Below are the code and all the weights of a small trained network. Each question names an input and a class and asks about switching units off, where a switched-off unit gives its printed mean instead of its output.

import numpy as np


def w(rows, s, z=0):
    codes = np.array(rows[::2]) - 128.0
    scale = np.full(codes.shape[1], s)
    scale[-1] = z or s
    return codes * scale


def norm(h):
    return h / np.sqrt((h * h).mean(-1, keepdims=True) + 1e-5)


def f(y):
    return y / 2 * (1 + np.tanh(0.7978845608 * (y + 0.044715 * y**3)))


def log_softmax(a):
    a = a - a.max(-1, keepdims=True)
    return a - np.log(np.exp(a).sum(-1, keepdims=True))


def net(x, mask):
    res = np.array(x, float).reshape(1, 7) / 4 @ E
    u = 0
    for l in range(2):
        y = f(norm(res) @ A[l][:, :-1].T + A[l][:, -1])
        res = res + np.where(mask[u : u + 9], y, B[l][:, -1]) @ B[l][:, :-1]
        u += 9
    return log_softmax(norm(res)[-1] @ U[:, :-1].T + U[:, -1])


A, B = {}, {}
E = w([
[64,101,135,190,116,87,194],'x0',
[185,110,142,100,160,173,109],'x1',
[83,145,19,94,165,180,71],'x2',
[208,209,88,84,135,71,201],'x3',
[169,100,60,151,157,79,59],'x4',
[139,138,109,3,43,221,135],'x5',
[166,80,91,81,172,156,125],'x6',
],0.0035)
A[0] = w([
[71,164,117,95,92,177,62,173],'L0N0',
[124,97,146,163,133,89,103,37],'L0N1',
[84,90,143,130,92,190,84,83],'L0N2',
[98,123,128,173,146,112,106,3],'L0N3',
[98,143,176,139,74,118,185,3],'L0N4',
[85,65,148,128,91,187,116,131],'L0N5',
[142,138,126,142,186,126,87,50],'L0N6',
[101,110,2,129,140,110,99,175],'L0N7',
[134,107,155,49,163,212,143,132],'L0N8',
],0.0078,0.0018)
B[0] = w([
[254,128,76,117,127,104,48,241],'L0N0',
[165,116,136,146,125,162,52,152],'L0N1',
[191,205,110,103,145,118,134,213],'L0N2',
[108,87,161,132,138,157,57,145],'L0N3',
[18,163,136,130,92,141,155,207],'L0N4',
[140,212,141,66,150,81,164,226],'L0N5',
[116,115,127,151,59,114,170,150],'L0N6',
[93,156,97,41,183,176,134,243],'L0N7',
[168,125,100,121,199,133,107,254],'L0N8',
],0.0055,0.003)
A[1] = w([
[213,138,49,72,127,106,141,210],'L1N0',
[201,114,111,101,181,133,186,214],'L1N1',
[174,96,129,190,115,153,61,35],'L1N2',
[146,136,100,45,142,204,113,176],'L1N3',
[128,84,167,187,115,78,110,113],'L1N4',
[46,68,2,135,154,156,101,91],'L1N5',
[160,96,214,125,120,193,158,190],'L1N6',
[133,183,87,139,109,72,175,255],'L1N7',
[58,172,104,64,78,189,181,139],'L1N8',
],0.0067,0.0024)
B[1] = w([
[126,242,54,56,211,134,104,254],'L1N0',
[149,152,67,75,119,137,93,209],'L1N1',
[215,88,173,141,120,31,170,130],'L1N2',
[114,195,45,121,254,100,67,226],'L1N3',
[162,77,45,92,148,195,66,148],'L1N4',
[29,172,115,143,164,150,124,165],'L1N5',
[99,140,26,108,140,102,107,154],'L1N6',
[143,121,146,61,105,204,122,204],'L1N7',
[200,104,150,108,116,118,133,186],'L1N8',
],0.0059)
U = w([
[226,33,155,196,125,99,75,19],'0',
[125,171,212,96,25,143,233,64],'1',
[2,93,160,212,146,136,124,75],'2',
[168,207,56,41,196,139,106,251],'3',
],0.0096,0.0022)

Each question gives the input, the list of numbers given to net, and the class t.
The units are the neurons (one row each of A and B). Each row of codes is followed by its name. A weight is (code - 128) times the scale printed after its matrix; where a second scale follows, it is the last column's (A, B and U).
mask holds one flag per neuron, layer by layer. A switched-off neuron (its flag False) gives its mean, the last column of its row in B, instead of its output. The means were averaged over made-up inputs and are rounded, as every weight is.
A unit's drop is (log p(t) with every unit on - log p(t) with that unit switched off) / (log p(t) with every unit on - log p(t) with every unit switched off).
The circuit of an input: a set's keep is (log p(t) with only the set's units on - log p(t) with every unit switched off) / (log p(t) with every unit on - log p(t) with every unit switched off). Starting from the 12 units with the biggest drops (on a tie, the unit counted first), units are removed one at a time, each time the one whose removal leaves the highest keep (on an exact tie, the one counted first), for as long as the keep stays at least 0.8.
units of the circuit, in order: the units of the circuit, biggest drop first
unit that matters most: the unit with the biggest drop
k most important neurons: the k neurons with the biggest drops, biggest first
k most important neurons of layer l: the k neurons of layer l with the biggest drops, biggest first
drop when u is switched off: that unit's drop, to one decimal
input [-1,2,0,-8,-2,-3,-4], class 0: units of the circuit, in order	[L1N0; L0N7; L1N2]
input [-5,-1,-2,-8,1,-5,7], class 0: units of the circuit, in order	[L1N0; L1N2; L0N6]
input [3,-1,1,-3,2,-7,-6], class 2: unit that matters most	L0N0
input [-4,-5,-5,2,2,-2,-6], class 1: units of the circuit, in order	[L1N3; L1N0; L0N0]
input [-7,-4,-7,1,1,-3,-7], class 0: 4 most important neurons	[L1N0; L0N5; L1N4; L0N7]
input [0,-5,2,-7,-5,1,-6], class 1: units of the circuit, in order	[L1N0; L1N3]
input [-6,0,-8,4,-2,-5,-1], class 1: 2 most important neurons	[L1N3; L1N0]
input [8,-4,-5,1,4,-1,-1], class 2: 2 most important neurons of layer 0	[L0N0; L0N4]
input [8,-1,-8,0,7,2,-4], class 2: 2 most important neurons	[L0N4; L0N0]
input [5,-5,7,8,-3,-2,-8], class 1: 2 most important neurons of layer 1	[L1N3; L1N0]
input [6,-5,-5,-3,-6,6,5], class 1: 2 most important neurons	[L0N4; L1N0]
input [-2,-4,3,-2,-7,-5,-1], class 2: 2 most important neurons	[L1N0; L0N3]
input [-8,-7,-8,4,5,-5,-8], class 0: 2 most important neurons	[L1N0; L1N4]
input [4,6,6,-7,5,-8,4], class 2: most important neuron	[L1N0]
input [-2,1,-8,8,-8,-8,6], class 1: 3 most important neurons	[L1N3; L1N0; L0N0]
input [-5,8,-4,4,5,-7,-4], class 0: 2 most important neurons of layer 0	[L0N7; L0N5]
input [4,-5,-1,3,-8,-7,3], class 2: drop when L1N3 is switched off	-0.1
